In the rows, zero is written as 128.
Facts:
bobrur | Ω 425 | ξ 799 | δ gotar
brile | Θ a | Ω 234 | ξ 629 | μ gumol | δ meplon
butan | Θ c | Ω 234 | ξ 369 | δ ruvak
datruflar | Θ k | Ω 810 | ξ 369 | δ zenok
degek | Ω 810 | ξ 369 | μ skedridrak | δ flutruri
deklum | Θ b | Ω 425 | ξ 629 | δ troram
denu | Θ c | Ω 234 | ξ 369 | δ flutruri
detomi | Ω 425
dregrul | Θ e | Ω 234 | ξ 629 | μ radror | δ zenok
drepin | Ω 234 | ξ 629 | μ platom | δ klutak
driben | Θ e | Ω 234 | ξ 799 | δ vuzustel
dudrok | Θ b | Ω 810 | ξ 342 | δ klutak
fedre | Θ e | Ω 810 | ξ 799 | μ kebaris | δ flutruri
figron | Θ b | Ω 425 | ξ 369 | δ sudro
fistek | Ω 234
flani | Ω 425
fleklik | Θ f | Ω 234 | ξ 342 | δ troram
flife | Θ a | Ω 234 | ξ 369 | μ mutrusos | δ skedridrak
fligram | Θ f | Ω 234 | ξ 974 | μ stozaplin | δ flutruri
flozok | Θ f | Ω 810 | ξ 629 | δ gedrun
fluflon | Θ f | Ω 425 | ξ 629 | μ zenok | δ flani
flutruri | Ω 425
fomak | Θ b | Ω 234 | ξ 369 | μ stigrunu | δ fopi
fopi | Ω 810
gabivos | Θ b | Ω 810 | ξ 369 | μ kebaris | δ zenok
gali | Ω 810
gavis | Θ c | Ω 425 | ξ 369 | δ sadra
gedrun | Ω 810
gilak | Ω 810 | ξ 342 | μ koba | δ plerir
gineman | Θ i | Ω 810 | ξ 369 | δ pupufel
gotar | Ω 810
gova | Θ j | Ω 234 | ξ 974 | δ fopi
grakon | Θ d | Ω 810 | ξ 369 | μ skedridrak | δ fopi
graplata | Θ a | Ω 425 | ξ 369 | δ plerir
grazu | Θ k | Ω 810 | ξ 369 | μ detomi | δ sudro
grezom | Ω 810 | ξ 369 | μ vodun | δ fopi
gride | Θ b | Ω 810 | ξ 369 | μ gali | δ skedridrak
grima | Ω 810
grode | Ω 810 | ξ 799 | μ gotar | δ fopi
grole | Θ a | Ω 425 | ξ 369 | δ vuzustel
gropel | Ω 810 | ξ 369 | δ troram
groplim | Θ d | Ω 425 | ξ 342 | μ radror | δ gugrum
gugrum | Ω 810
gumol | Θ g | Ω 425 | ξ 342 | δ gugrum
kabove | Ω 234 | ξ 974 | μ pluti | δ flutruri
kagru | Ω 234
kaplatras | Θ a | Ω 234 | ξ 799 | μ radror | δ sudro
kavok | Ω 810 | ξ 342 | μ platom | δ ruvak
kebaris | Θ d | Ω 810 | ξ 369 | δ zenok
kidum | Θ h | Ω 810 | ξ 629 | δ troram
kilun | Ω 810 | ξ 799 | δ fopi
kiremem | Θ l | Ω 234 | ξ 369 | μ platom | δ ruvak
kleba | Θ b | Ω 810 | ξ 629 | δ pupufel
kleplenel | Θ g | Ω 234 | ξ 799 | δ zabe
kleskem | Ω 810
kletride | Ω 234
klevak | Θ d | Ω 425 | ξ 369 | δ meplon
kligrok | Θ d | Ω 810 | ξ 342 | μ gedrun | δ flutruri
klipin | Θ j | Ω 234 | ξ 974 | δ meplon
klivo | Θ g | Ω 425 | ξ 629 | δ gotar
klutak | Ω 810
koba | Θ b | Ω 234 | ξ 799 | δ flani
kuplam | Θ i | Ω 425 | ξ 342 | δ sadra
lastas | Ω 425
lavi | Θ b | Ω 425 | ξ 369 | μ vestom | δ kleskem
legu | Ω 234 | ξ 342 | δ detomi
libror | Ω 425 | ξ 799 | δ vuzustel
lilek | Θ f | Ω 234 | ξ 799 | μ gali | δ detomi
loplu | Θ k | Ω 234 | ξ 369 | δ gali
lotra | Θ c | Ω 810 | ξ 974 | μ zenok | δ lastas
ludo | Θ a | Ω 425 | ξ 369 | μ zenok | δ detomi
mebo | Θ b | Ω 234 | ξ 369 | μ flutruri | δ zabe
meplon | Ω 234
miros | Θ a | Ω 810 | ξ 799 | δ gedrun
mosana | Θ h | Ω 810 | ξ 629 | δ klutak
moze | Θ f | Ω 810 | ξ 369 | μ radror | δ pupufel
mutrusos | Θ j | Ω 234 | ξ 369 | μ stigrunu | δ pupufel
nalis | Ω 425 | ξ 974 | δ ruvak
negepe | Θ c | Ω 810 | ξ 369 | δ fopi
neklal | Θ c | Ω 425 | ξ 629 | δ pupufel
netrik | Ω 234 | ξ 629 | μ pupufel | δ lastas
nidrur | Θ g | Ω 810 | ξ 629 | μ stozaplin | δ kleskem
nodur | Θ h | Ω 234 | ξ 799 | μ pupufel | δ detomi
pabil | Θ l | Ω 810 | ξ 369 | δ zenok
pada | Ω 810 | ξ 629 | μ koba | δ klutak
platom | Θ b | Ω 810 | ξ 629 | δ radror
plerir | Ω 234
pliku | Θ e | Ω 234 | ξ 342 | μ platom | δ meplon
plodir | Θ h | Ω 810 | ξ 799 | μ fopi | δ grima
ploplum | Θ d | Ω 425 | ξ 369 | μ vestom | δ troram
pluti | Ω 425 | ξ 342 | μ stozaplin | δ skedridrak
pluvur | Θ b | Ω 425 | ξ 369 | μ fopi | δ sadra
pupufel | Ω 234
radror | Ω 425
ramem | Θ a | Ω 425 | ξ 342 | δ kleskem
remem | Θ h | Ω 234 | ξ 974 | μ ruvak | δ fopi
rigal | Θ f | Ω 234 | ξ 369 | μ platom | δ ruvak
riplatrok | Ω 810 | ξ 629 | μ platom | δ kagru
rivil | Θ c | Ω 810 | ξ 799 | μ kagru | δ zenok
ruvak | Ω 810
ruvuk | Θ f | Ω 425 | ξ 799 | μ kaplatras | δ lastas
sadra | Ω 810
sadrustis | Ω 810 | ξ 974 | δ radror
salupli | Θ g | Ω 810 | ξ 799 | δ zenok
skasto | Θ c | Ω 810 | ξ 369 | δ troram
skedridrak | Ω 810
skesom | Ω 810
skiflas | Θ j | Ω 810 | ξ 629 | μ lastas | δ skesom
skirik | Θ b | Ω 425 | ξ 369 | δ skesom
skopire | Ω 810 | ξ 629 | δ pupufel
sotavur | Θ c | Ω 425 | ξ 629 | μ pluti | δ klutak
sozam | Θ c | Ω 425 | ξ 369 | μ vuzustel | δ gotar
stestu | Θ h | Ω 425 | ξ 974 | δ kleskem
stidril | Θ j | Ω 234 | ξ 369 | μ gumol | δ vuzustel
stigrunu | Θ l | Ω 810 | ξ 342 | μ platom | δ vestom
stozaplin | Ω 810 | ξ 369 | δ flutruri
stutim | Θ d | Ω 810 | ξ 799 | μ vodun | δ gedrun
stutru | Ω 810 | ξ 369 | μ kebaris | δ sudro
sudro | Ω 810
tason | Θ f | Ω 234 | ξ 369 | δ meplon
teme | Ω 425 | ξ 629 | δ gedrun
teso | Θ g | Ω 810 | ξ 799 | δ troram
tize | Ω 425 | ξ 799 | δ kleskem
tridrim | Ω 234 | ξ 974 | δ fopi
trokler | Θ a | Ω 234 | ξ 974 | δ klutak
troram | Ω 810
trugelen | Θ g | Ω 425 | ξ 342 | μ platom | δ sudro
tubem | Θ f | Ω 425 | ξ 974 | δ sadra
tuklu | Θ a | Ω 234 | ξ 974 | δ sadra
vestom | Ω 234
vobam | Ω 425 | ξ 799 | δ sadra
vodun | Θ g | Ω 810 | ξ 342 | μ mutrusos | δ meplon
vonos | Θ a | Ω 810 | ξ 369 | δ fopi
votri | Θ b | Ω 234 | ξ 342 | μ kleplenel | δ plerir
vozo | Θ c | Ω 234 | ξ 799 | δ vuzustel
vudram | Θ a | Ω 234 | ξ 369 | μ kaplatras | δ ruvak
vuzustel | Ω 425
zabe | Ω 234
zafim | Θ b | Ω 234 | ξ 369 | δ ruvak
zatrogror | Θ l | Ω 234 | ξ 369 | δ fistek
zefegim | Θ a | Ω 810 | ξ 369 | μ stigrunu | δ gotar
zenok | Ω 810
zoflor | Θ e | Ω 425 | ξ 369 | δ fopi
zogru | Θ a | Ω 234 | ξ 342 | δ flani
zole | Θ a | Ω 425 | ξ 799 | μ lastas | δ skesom
zosir | Ω 234 | ξ 369 | δ sadra

Known rows:
nidrur: [113  64 150 125 108 132  92 150  45 129  99 107 109 159 137 135  57 125
 198 141 122 124 150 146 102 115 132]
vuzustel: [119 149 151 144 112 113 130 168  84 136 104  94 157 158 130 119 106 139
 136 168 150 136 158 126  94 115 153]
stutru: [107 132 145 111 133 135 124 168  61 124  97 112 127 125 130 115  45 110
 182 160 135 120 141 122  92 119 134]
driben: [127 126 137 150  92 109 121 182  79 101 114  93 157 167 122 121  87 140
 119 169 159 140 166 143  96 104 152]
mosana: [111  57 149 114 101 122 132 145  56 117  84  88 108 143 134 110  49 130
 186 181 115 126 138 137  95  91 136]
kleskem: [111 121 150 111 128 132 118 152  73 147  93  99 127 140 133 108  71  99
 204 179 127 126 138 124  95 116 137]
grazu: [108 123 156 100 116 129 115 163  66 111  92 110 121 138 128 112  40 129
 174 165 144 117 134 123  96 105 134]
detomi: [117 147 152 145 114 113 129 169  85 137 106  96 157 156 130 118 107 144
 134 176 147 136 155 127  94 117 154]
grezom: [107 131 132 108 130 139 111 170  79 106 102 112 113 124 127 135  52 131
 194 122 121 130 134 125  89 128 142]
stutim: [101  76 137 127 117 128 112 160  58 100  86 112 106 151 129 137  48 108
 185 153 126 125 145 127  92 113 135]
pluti: [115 116 131 165 125 112  94 179  56 131  96 119 142 166 121 138  94 142
 115 112 116 133 161 137  98 132 155]
lilek: [128 121 131 159  99 116 134 183  73 101 112  97 159 156 124 127  84 135
 121 165 145 145 164 134  97 113 157]
trugelen: [138 115 154 141  82 129  37 176 109 127  83  86 188 190 126 167  79 190
 125 171 141  95 140 137  87 103 153]
fomak: [114 143 125 154  92 104 100 197 103  60 109 115 136 162 113 163  74 185
 114 111 126 137 124 117  98 122 150]
kabove: [124 160 134 158 110 108 114 185  63 116 118 108 160 149 121 124  81 156
 114 151 129 136 154 125 102 130 150]
riplatrok: [132  68 147 130  99 156  71 148  95 130  82  79 158 142 147 166  52 139
 217 205 111  94 137 131  83 116 137]
troram: [107 123 151 112 129 133 120 150  67 149  93  96 129 139 134 111  69  98
 194 179 125 122 136 123  93 115 136]
tuklu: [116 166 146 152  94  92 119 184  72  98 111  91 154 161 111 120  81 158
 118 182 136 128 149 123  90 107 145]

Rows:
No name comes twice in this set of rows, the named rows included.
[144 120 141 153  78 127  47 184 114 111  89  83 195 187 119 156  78 171
 123 184 125 101 133 133  90 109 152] => pliku
[148  97 153 130 117  95  61 149  55  46 113 124 174 158  65 149  79 158
 102 201 161 162 221 103  89 106 148] => kaplatras
[125 105 157 147  89 108 110 164  68 118 111  87 145 173 134 133  93 164
 140 164 151 140 176 151  93 101 151] => klivo
[119 133 156 138 105 106  93 175  71 130  98  93 150 182 115 117  93 155
 122 150 147 132 164 150  92 100 156] => gumol
[128 176 132 142 102 108 123 189  99 104 123  86 156 141 114 120  94 168
 141 149 125 141 151 132  89 117 157] => tridrim
[107 149 133 165 104 100 108 195  72  79 113 124 143 169 116 149  74 151
 108 136 142 134 143 115  98 124 144] => flife
[139 107 155 123 124  95  55 149  58  86  92 114 166 163  75 133  86 166
  99 177 135 147 197 112  88 102 153] => groplim
[115 158 149 144 116 112 128 183  72 104 106 107 154 147 123 129  78 156
 116 165 148 132 162 121  87 116 152] => sozam
[107  86 144 114 114 135 107 156  56 116  93 104 117 150 131 127  47 108
 182 161 141 126 147 140  93 109 134] => fedre
[141 136 162 120 133 107  90 147  72 116 109 110 175 151  98 128 104 149
 118 191 157 153 196 110  97 114 155] => radror
[108 124 151 113 132 127 116 164  59 130  94 109 126 127 127 111  51 123
 189 163 113 117 139 117  92 120 135] => lotra
[105  93 150 114 119 115 105 160  62 122  70  95 114 157 113  98  52 116
 183 168 105 115 136 131  87  94 137] => dudrok
[139 145 151 135  58 128  73 187 123  89  96  89 191 173 133 164  56 204
  96 187 154 103 108 124 101 100 149] => kiremem
[123 153 149 143 105  97 100 180  70  74 112 113 163 159  97 135  72 157
 104 179 153 139 168 111  91 111 144] => vudram

The same objects again, as new rows of numbers:
Known rows:
gabivos: [110 119 104 131 139 107 102 143 136  33 133 123  67 125 121 122 146 144
  84 119 169 126 114  63 100 102 141  72 176 144 136 132]
stigrunu: [124 109 110 135 151 133 103 139 137  42 108 132 102 122 114 106 137 147
  87 118 146 133 118  75 112 107 123 110 156 161 136 133]
netrik: [107 141 172 126 122 103 131 119 105  89 165 126  68  96 177  90 140 127
 136 163 159 129 159  84 103  98 122  93 150 101 118 169]
degek: [105 124  99 123 143 111  92 151 137  47 143 118  67 121 135 116 147 149
  79 108 159 131 112  44  97 113 148  76 179 132 130 148]
lavi: [109 112 100 140 145 108 119 153 129  12 114 127  76 133 107 131 159 133
  96 114 179 120 118  88 103  93 147  81 186 145 136 115]
figron: [114 107  88 144 143 129 103 159 131  22 121 127 103 116 122 114 152 154
 106 103 157 121 111  61 105 108 133  99 177 150 146 130]
zabe: [122 125 174 139 110 108 125 114 111  95 179 140 103  96 163  75 150 138
 163 127 155 142 151  63  93 117 124  80 152 104 145 148]
zafim: [113 124 184 135 121 122 121 133 118  83 168 133 101  87 186  85 139 133
 148 130 154 138 151  64 112 110 134  75 137 117 121 148]
pabil: [122 105 115 140 144 138 102 142 137  37 111 131 103 122 109 107 135 150
  91 115 151 132 114  65 112 105 127  98 153 164 146 131]
libror: [115 119  67 152 157 112 105 163 119  27 140 126  93 113 103  94 156 160
 110 105 146 123 119  66 106  80 128 105 175 136 130 127]
zosir: [116 116 176 142 105 121 122 134 107  84 172 123  84  84 181  81 135 136
 159 143 166 145 160  57  89 101 125  88 143 126 155 154]
legu: [113 127 173 136 118 119 124 133 105  86 169 127  95  86 182  84 137 134
 153 139 156 138 157  62 100 103 128  90 142 112 133 156]
klevak: [116 100  91 137 146 139  96 154 132  22 115 129 102 122 115 113 150 151
  99 106 156 121 113  61 111 110 129  99 172 158 141 127]
tubem: [131 107  71 158 136 119  94 153 128  26 132 138  83 123  96  91 158 161
 112 113 156 128 122  55 105  83 121 100 173 142 155 111]
skirik: [115 107  90 141 142 128 102 159 132  19 120 127 104 119 121 118 155 153
 104 104 157 121 107  56 106 108 135  97 178 148 146 133]
teme: [108 116  78 142 151 122 109 156 115  28 122 126  98 112 124 111 152 153
  91 120 147 110 118  72 107  99 125 126 189 135 143 158]
vozo: [123 129 168 143 132 112 118 126 108  97 172 136  87  92 144  62 131 141
 152 143 143 146 161  73 108  85 116  86 120 118 113 144]
gineman: [121 100 105 135 141 143  94 144 136  34 117 130  94 125 138 102 148 143
 117 113 157 125 119  65 117 113 128  92 166 155 139 128]

Rows:
No name comes twice in this set of rows, the named rows included.
[114 123  90 138 155 101  96 143 130  50 138 127  68 127  91  94 135 157
  87 128 147 131 119  69 101  77 130  86 159 143 116 129] => rivil
[112 141 172 123 118 105 129 120 112  97 164 129  61  97 189  92 150 134
 128 162 156 141 165  83 104 103 123 106 153  96 114 167] => drepin
[111 111  80 139 144 124 104 165 125  30 130 120  96 115 125 115 158 156
  92 107 150 122 114  54 101 102 132 113 183 138 144 145] => pluti
[136 104  84 122 158 130  97 143 147  69 110 144  74 141 119  94 159 159
  79 118 133 160 142  86 117  96 111 139 150 140 110 111] => plodir
[126 104  86 131 128 128 104 164 149  41 110 135  71 123 152 131 161 165
  69 105 160 150 127  68  97 106 119 142 183 148 149 118] => pluvur
[122 138 167 133 115  99 105 124 130  97 179 149  58 105 164  73 153 141
 144 138 150 150 167  65 110  95 129  76 132  98 106 123] => fligram
[115 128 183 128 112 113 127 124 126  89 163 132  74  96 183  94 147 132
 140 140 165 148 158  75 104 108 130  84 140 118 121 136] => mebo
[118 103  74 146 161 109 109 146 131  27 113 140  71 149  89 105 162 140
 109 121 165 121 130 103 122  74 131  92 176 142 112 100] => zole
[114 138 188 128 122 103 121  98 120  91 146 127  57 114 152  89 124 126
 132 178 160 125 147  97 112  98 109  70 131 128 111 161] => dregrul
[119 109  62 158 145 115 103 161 119  29 137 124  83 114 105  97 148 163
 109 115 153 128 126  60  99  75 122 111 178 142 145 129] => vobam
[124  99  82 154 140 135 102 152 119  27 137 134 137 108 111  98 161 162
 121  86 138 119 106  44  97 121 124 115 187 140 172 143] => detomi
[115 112  84 138 160 128 102 146 120  33 113 124 100 121 105 110 147 146
  85 126 140 113 113  72 111 102 121 120 176 149 138 162] => neklal

Now the same objects, written a new way:
Known rows:
grode: [141 105 128 127 155  98 102 131  97 140 155 150 122 168 124 142 128  87
 138 105 122 117 126  92 153 131 133 117 125 120 128 125 165]
vodun: [149 165 101 133 154 113 130 135 105 142 147 135 177 141 121 143 131 145
 133 109 135  97 114 118 154 132 127 105 120 129 107  72 147]
stigrunu: [ 57 120 109 128 162 193 134 127 121 172 121 159 171 144 104 140 101  75
 109  59 142  89 131  81 134 134 100 169 112 161 118 107 141]
kaplatras: [195 133 167 123 146 106 140 120 134 124 130 164 102 159 106 107 120 133
 143 157 123  97 126 134 129 127 137 174 174 109 124 103  94]
ploplum: [145 143 128 124 141 152 113 124 126 133 156 121 146 127 109 147 126 152
 107 128 121 112 145 152 134 129 129 105 145 122 140 100 126]
stutim: [152 113 130 120 152 112  99 134  92 150 151 174 135 148 122 171 125  97
 135 111 119 129 116 118 147 127 140 102 131 119 132 108 147]
grezom: [146 121  94 130 153 117 121 127 104 130 149 111 153 161 116 148 139 136
 120 100 122 110 136 109 150 132 117 117 119 127 122  99 164]
ludo: [147 130 122 131 136 135 124 127 138 126 148 117 143 138 110 127 134 154
 112 123 129 111 139 136 119 129 127 143 136 123 126  89 117]
gedrun: [112 130 123 131 131 112 104 148 107 139 111 139 143 120 146 150 133 133
 151 140 129 148 102 110 146 129 132  92  95 141 119 151 156]
legu: [129 152 135 126 112 142 170 122 155 112 115 116 107 110 134 103 127 145
 124 150 130 127 139 166 130 122 129 132 142 133 134 149  96]
gali: [135 136 121 122 131 101  96 146 117 132 119 149 135 128 150 150 131 136
 144 119 129 147 106 108 134 132 113 121  99 144 126 149 143]
vozo: [139 123 164 129 113 117 138 115 133 112 113 137  80 120 133  99 124 103
 131 159 128 139 133 135 123 122 147 146 157 115 142 151 111]
zafim: [138 130 131 135 111 144 157 102 145 107 117 105 112 112 128  98 130 136
 117 151 130 126 136 161 100 122 120 138 134 129 122 145 111]
tubem: [117 166 123 133 111 106 149 142 151 122 114 108 125 120 140 110 133 128
 129 125 142 130 126 136 131 128 131 143 115 127 130 129 128]
sudro: [128 153 118 128 128 105 103 139 112 132 120 146 139 124 150 150 130 116
 140 126 133 154 113 112 136 133 118 101 102 140 130 148 151]
flani: [129 163 135 125 126 125 130 136 134 122 108 136 110 122 133 129 128 129
 152 146 129 144 119 132 121 129 127 121 119 136 134 140 133]
tason: [130 145 137 135  99 130 149 111 145 103 127  99 119 118 126  89 135 150
 110 151 136 130 148 149 112 123 126 155 141 116 134 141  97]
sadrustis: [115 158 106 133 131 111 123 141 120 132 130 134 143 123 146 146 135 123
 127 120 136 135 120 127 151 129 123 100  96 138 130 138 148]

Rows:
No name comes twice in this set of rows, the named rows included.
[ 98  69 117 130 114 141 136 135 140 126 129  55 114 118 132 133 136 147
 115 134 114 139 147 127 139 126 136 111 130 125 136 144 124] => zoflor
[ 57  90 131 117 128 160  76 124 107 152 123 160 131 141 127 132 116  74
 105  69 141 156 128  86 121 126 101 169 107 143 132 163 158] => platom
[ 64 178 108 124 145 181 119 142 105 160 137 156 154 148 109 143 112 104
 102  34 146 106 127 120 152 136 109 179 118 148 128 116 127] => kavok
[127 109  97 128 158 134 121 131  93 144 154 102 151 147 114 163 138 145
 121 102 116 118 134 137 166 129 126  92 125 131 118 111 158] => grakon
[ 82 112 135 109 141 172  69 144 105 160 129 180 134 164  96 151 115  89
  90  48 137 133 131  96 129 131  97 212 122 143 145 143 123] => riplatrok

